Here is a tiny trained network, its code and every weight. The questions are about switching its units off for an input and a target symbol, where a switched-off unit gives its printed mean instead of its output.

import numpy as np


def w(rows, s, z=0):
    codes = np.array(rows[::2]) - 128.0
    scale = np.full(codes.shape[1], s)
    scale[-1] = z or s
    return codes * scale


def f(y):
    return np.maximum(y, 0)


def softmax(a):
    e = np.exp(a - a.max(-1, keepdims=True))
    return e / e.sum(-1, keepdims=True)


def log_softmax(a):
    a = a - a.max(-1, keepdims=True)
    return a - np.log(np.exp(a).sum(-1, keepdims=True))


def net(x, mask):
    ids = ['ΓΞαβεηθτ'.index(c) for c in x.split()]
    T = len(ids)
    res = E[ids] + P[:T]
    u = 0
    for l in range(2):
        r = res
        for j in range(2):
            rows = slice(3 * j, 3 * j + 3)
            q, k, v = (r @ M[l][rows].T for M in (Q, K, V))
            z = softmax(np.where(np.tri(T) > 0, q @ k.T / 3**0.5, -1e9)) @ v
            o = O[l][rows]
            res = res + np.where(mask[u + j], z, o[:, -1]) @ o[:, :-1]
        u += 2
        y = f(res @ A[l][:, :-1].T + A[l][:, -1])
        res = res + np.where(mask[u : u + 16], y, B[l][:, -1]) @ B[l][:, :-1]
        u += 16
    return log_softmax(res[-1] @ U[:, :-1].T + U[:, -1])


Q, K, V, O, A, B = {}, {}, {}, {}, {}, {}
E = w([
[201,132,116,146,159,206,205,183],'Γ',
[135,255,201,97,74,147,169,135],'Ξ',
[151,171,181,55,198,196,169,56],'α',
[164,235,146,30,119,78,95,78],'β',
[55,203,75,57,148,146,136,57],'ε',
[176,6,106,189,27,161,110,101],'η',
[146,81,107,53,184,43,194,104],'θ',
[60,207,75,133,103,81,189,155],'τ',
],0.0087)
P = w([
[140,144,229,138,233,75,25,188],'0',
[105,120,140,89,83,144,115,104],'1',
[130,121,130,99,91,134,154,96],'2',
[141,131,120,100,86,125,172,91],'3',
[156,130,98,93,70,133,178,89],'4',
[160,135,79,86,64,128,191,80],'5',
[164,134,72,94,64,120,206,84],'6',
[181,145,56,97,63,118,220,83],'7',
[199,130,51,96,65,120,220,86],'8',
[207,130,55,100,68,119,230,76],'9',
[206,138,38,97,71,120,242,66],'10',
[207,150,44,100,60,118,253,69],'11',
],0.0037)
Q[0] = w([
[138,93,255,107,146,101,34,142],'0.h1',
[162,144,55,116,104,96,242,108],'0.h1',
[131,116,243,134,140,123,15,174],'0.h1',
[69,109,116,214,130,158,96,191],'0.h2',
[176,159,104,56,106,101,237,103],'0.h2',
[72,94,147,196,143,134,25,187],'0.h2',
],0.0069)
K[0] = w([
[98,154,206,42,113,78,113,77],'0.h1',
[183,63,71,173,122,132,159,151],'0.h1',
[77,175,194,74,99,102,89,97],'0.h1',
[98,182,153,94,193,99,132,142],'0.h2',
[199,20,168,182,73,126,67,99],'0.h2',
[75,255,123,68,182,132,181,162],'0.h2',
],0.0089)
V[0] = w([
[55,200,97,125,246,85,186,169],'0.h1',
[35,143,98,53,113,67,68,27],'0.h1',
[87,166,190,115,96,121,14,95],'0.h1',
[67,239,146,102,154,120,139,163],'0.h2',
[72,96,97,186,3,151,64,132],'0.h2',
[97,43,79,213,84,183,37,69],'0.h2',
],0.0058)
O[0] = w([
[32,93,118,92,140,174,111,254,109],'0.h1',
[25,132,75,188,155,102,141,88,89],'0.h1',
[79,201,136,200,189,114,70,90,8],'0.h1',
[100,123,184,153,106,168,45,132,28],'0.h2',
[143,190,44,207,147,143,169,134,103],'0.h2',
[118,165,35,131,184,128,189,133,89],'0.h2',
],0.0072,0.0018)
A[0] = w([
[44,162,102,162,192,140,118,153,178],'0.n1',
[136,175,169,89,161,166,71,75,177],'0.n2',
[129,25,166,74,130,99,153,193,189],'0.n3',
[158,147,120,98,206,175,132,68,126],'0.n4',
[150,103,140,118,161,38,66,92,177],'0.n5',
[89,116,97,153,69,83,134,183,129],'0.n6',
[167,171,157,146,73,65,63,84,165],'0.n7',
[157,86,191,64,53,142,111,97,255],'0.n8',
[156,65,167,94,152,100,169,165,152],'0.n9',
[76,86,137,158,49,96,123,208,157],'0.n10',
[160,177,196,135,24,163,122,172,219],'0.n11',
[154,119,183,155,140,205,83,254,132],'0.n12',
[161,154,105,120,221,61,147,106,99],'0.n13',
[148,181,128,102,129,112,160,118,165],'0.n14',
[155,77,121,181,71,166,137,93,158],'0.n15',
[43,126,110,100,121,213,115,120,121],'0.n16',
],0.0071,0.0038)
B[0] = w([
[44,101,81,142,108,144,64,180,146],'0.n1',
[111,210,176,150,192,115,158,65,175],'0.n2',
[173,63,152,57,84,129,75,100,195],'0.n3',
[122,125,175,136,104,123,203,149,169],'0.n4',
[129,151,95,89,204,63,85,106,157],'0.n5',
[137,172,229,131,49,133,123,96,141],'0.n6',
[175,191,81,184,172,107,126,91,168],'0.n7',
[211,127,138,107,146,132,154,48,254],'0.n8',
[153,65,102,66,92,122,81,102,172],'0.n9',
[86,106,220,113,3,134,104,105,156],'0.n10',
[155,150,124,189,83,162,126,11,212],'0.n11',
[156,138,169,167,86,240,70,101,153],'0.n12',
[104,116,111,158,85,129,186,108,183],'0.n13',
[127,150,94,155,102,131,173,122,200],'0.n14',
[177,84,98,171,157,159,169,165,151],'0.n15',
[49,113,118,130,155,126,154,47,146],'0.n16',
],0.0065,0.0085)
Q[1] = w([
[71,151,250,39,168,138,2,203],'1.h1',
[148,65,8,230,146,119,239,136],'1.h1',
[130,129,120,209,17,140,158,195],'1.h1',
[133,136,38,156,175,119,171,238],'1.h2',
[64,119,96,91,163,116,138,223],'1.h2',
[152,128,160,112,78,135,124,33],'1.h2',
],0.007)
K[1] = w([
[140,143,67,155,103,90,255,138],'1.h1',
[80,150,211,123,179,118,22,90],'1.h1',
[72,173,171,170,86,151,112,168],'1.h1',
[73,177,140,167,154,132,107,156],'1.h2',
[71,171,204,112,155,130,58,147],'1.h2',
[169,71,65,120,109,122,166,129],'1.h2',
],0.008)
V[1] = w([
[104,206,73,171,57,207,202,133],'1.h1',
[41,35,48,79,136,68,131,170],'1.h1',
[154,44,178,93,39,244,83,166],'1.h1',
[161,132,143,195,108,254,102,132],'1.h2',
[127,99,72,84,137,7,158,151],'1.h2',
[193,36,96,54,93,88,142,153],'1.h2',
],0.0059)
O[1] = w([
[203,198,110,128,229,107,85,135,71],'1.h1',
[184,195,190,84,39,148,142,85,8],'1.h1',
[159,107,164,129,85,19,177,245,228],'1.h1',
[197,188,44,102,110,214,195,255,143],'1.h2',
[99,112,154,109,175,24,95,53,107],'1.h2',
[134,42,59,75,170,31,179,110,193],'1.h2',
],0.0056,0.014)
A[1] = w([
[136,174,214,94,175,199,207,79,154],'1.n1',
[137,159,108,126,138,241,143,71,176],'1.n2',
[125,127,163,15,37,120,151,90,121],'1.n3',
[148,181,118,129,127,220,189,40,146],'1.n4',
[107,114,128,158,101,147,154,97,103],'1.n5',
[184,123,134,124,79,94,155,191,188],'1.n6',
[185,199,131,123,105,167,162,153,132],'1.n7',
[117,106,210,130,32,102,138,183,164],'1.n8',
[82,87,177,88,137,51,40,74,249],'1.n9',
[53,132,96,152,156,189,150,146,105],'1.n10',
[41,68,136,110,169,203,126,55,172],'1.n11',
[38,137,110,107,79,160,101,162,137],'1.n12',
[70,87,115,141,174,248,124,104,91],'1.n13',
[46,41,84,143,134,84,142,184,65],'1.n14',
[184,168,69,162,216,107,82,110,254],'1.n15',
[186,155,143,68,254,158,79,100,202],'1.n16',
],0.0056,0.0024)
B[1] = w([
[157,91,200,138,137,1,92,192,174],'1.n1',
[126,147,144,91,101,110,55,170,193],'1.n2',
[154,160,139,183,94,207,112,125,252],'1.n3',
[134,130,157,129,92,54,63,150,208],'1.n4',
[107,122,144,111,75,126,127,114,158],'1.n5',
[119,170,130,81,163,151,159,125,255],'1.n6',
[196,124,99,137,79,89,136,133,187],'1.n7',
[74,193,170,92,215,195,177,108,222],'1.n8',
[179,90,44,196,140,124,154,89,242],'1.n9',
[136,63,94,142,90,147,88,151,167],'1.n10',
[100,94,95,61,144,76,130,181,190],'1.n11',
[38,115,78,104,119,181,137,75,143],'1.n12',
[99,105,96,67,108,145,104,216,172],'1.n13',
[119,116,194,214,147,140,79,104,220],'1.n14',
[134,189,144,111,206,212,126,57,184],'1.n15',
[114,183,205,85,210,97,171,76,161],'1.n16',
],0.0062,0.01)
U = w([
[98,82,253,111,180,70,120,224,88],'Γ',
[139,111,95,202,184,209,100,139,33],'Ξ',
[109,84,123,176,100,81,151,70,229],'α',
[75,103,64,53,85,136,65,164,28],'β',
[185,158,170,186,48,113,45,152,6],'ε',
[139,203,151,80,210,146,102,78,175],'η',
[68,169,191,136,99,230,157,85,40],'θ',
[174,155,87,77,128,132,161,189,243],'τ',
],0.0059,0.0013)

Each question gives the input, a string of symbols that net reads in full, and the target symbol t.
The units are the heads (3 rows each of Q, K, V and O) and the neurons (one row each of A and B). Each row of codes is followed by its name. A weight is (code - 128) times the scale printed after its matrix; where a second scale follows, it is the last column's (O, A, B and U).
mask holds one flag per unit, layer by layer, with each layer's heads first. A switched-off unit (its flag False) gives its mean, the last column of its rows in O or B, instead of its output. The means were averaged over made-up inputs and are rounded, as every weight is.
A unit's drop is (log p(t) with every unit on - log p(t) with that unit switched off) / (log p(t) with every unit on - log p(t) with every unit switched off).
most important unit: the unit with the biggest drop
top k neurons: the k neurons with the biggest drops, biggest first
k most important neurons of layer l: the k neurons of layer l with the biggest drops, biggest first
heads that matter: for each layer, one digit per head in row order, 1 if its drop is at least 0.15 and else 0, layers parted by /
input θ τ θ η Γ τ β θ Ξ, target θ: most important unit	1.h1
input β θ β η θ β Ξ, target β: heads that matter	11 / 10
input Ξ τ β Ξ τ θ τ θ τ α η, target Ξ: heads that matter	01 / 10
input β β η ε β α θ ε ε ε, target β: heads that matter	01 / 10
input η τ ε α ε β Γ, target η: heads that matter	11 / 10
input Ξ η η η ε Γ Ξ θ α θ α, target Ξ: top 2 neurons	0.n11, 0.n8
input τ β η β β, target τ: heads that matter	11 / 10
input Γ β Γ Γ η, target Γ: top 2 neurons	0.n12, 1.n14
input ε θ θ η, target ε: top 2 neurons	0.n15, 0.n1
input θ Γ α ε, target τ: heads that matter	11 / 01
input τ β Ξ β Ξ, target ε: heads that matter	00 / 01
input β Ξ Ξ Ξ τ α Γ τ, target τ: heads that matter	11 / 01
input β ε β α ε θ ε β τ Ξ α α, target α: heads that matter	01 / 01
input θ τ ε β Ξ β β β α β η, target θ: heads that matter	01 / 10
input θ ε τ ε, target α: most important unit	0.h2
input Γ η ε θ θ, target Γ: heads that matter	11 / 10
input η τ Γ ε Ξ τ θ, target η: 2 most important neurons of layer 1	1.n15, 1.n16
input τ β β τ α, target Γ: top 2 neurons	1.n1, 0.n2
input θ α θ, target α: heads that matter	00 / 01
input Ξ β Ξ β β η β α, target Ξ: top 3 neurons	0.n11, 0.n12, 0.n8
input β Γ β, target τ: most important unit	1.h2
input θ θ ε β β τ β τ η, target θ: top 2 neurons	1.n8, 0.n3
input β β τ τ η τ, target β: heads that matter	01 / 10
input ε η Ξ Ξ β β, target ε: heads that matter	11 / 11
input ε η θ, target ε: top 2 neurons	0.n8, 0.n11
input α Γ α, target τ: 2 most important neurons of layer 0	0.n12, 0.n11
input β η τ ε β, target β: most important unit	0.h2
input Γ Γ ε η θ τ ε, target Γ: top 2 neurons	0.n12, 1.n14
input ε Ξ ε τ τ τ ε η Γ θ, target ε: top 3 neurons	0.n8, 0.n11, 1.n4
input τ τ Γ β η θ θ Ξ α θ Γ, target τ: 2 most important neurons of layer 0	0.n8, 0.n11
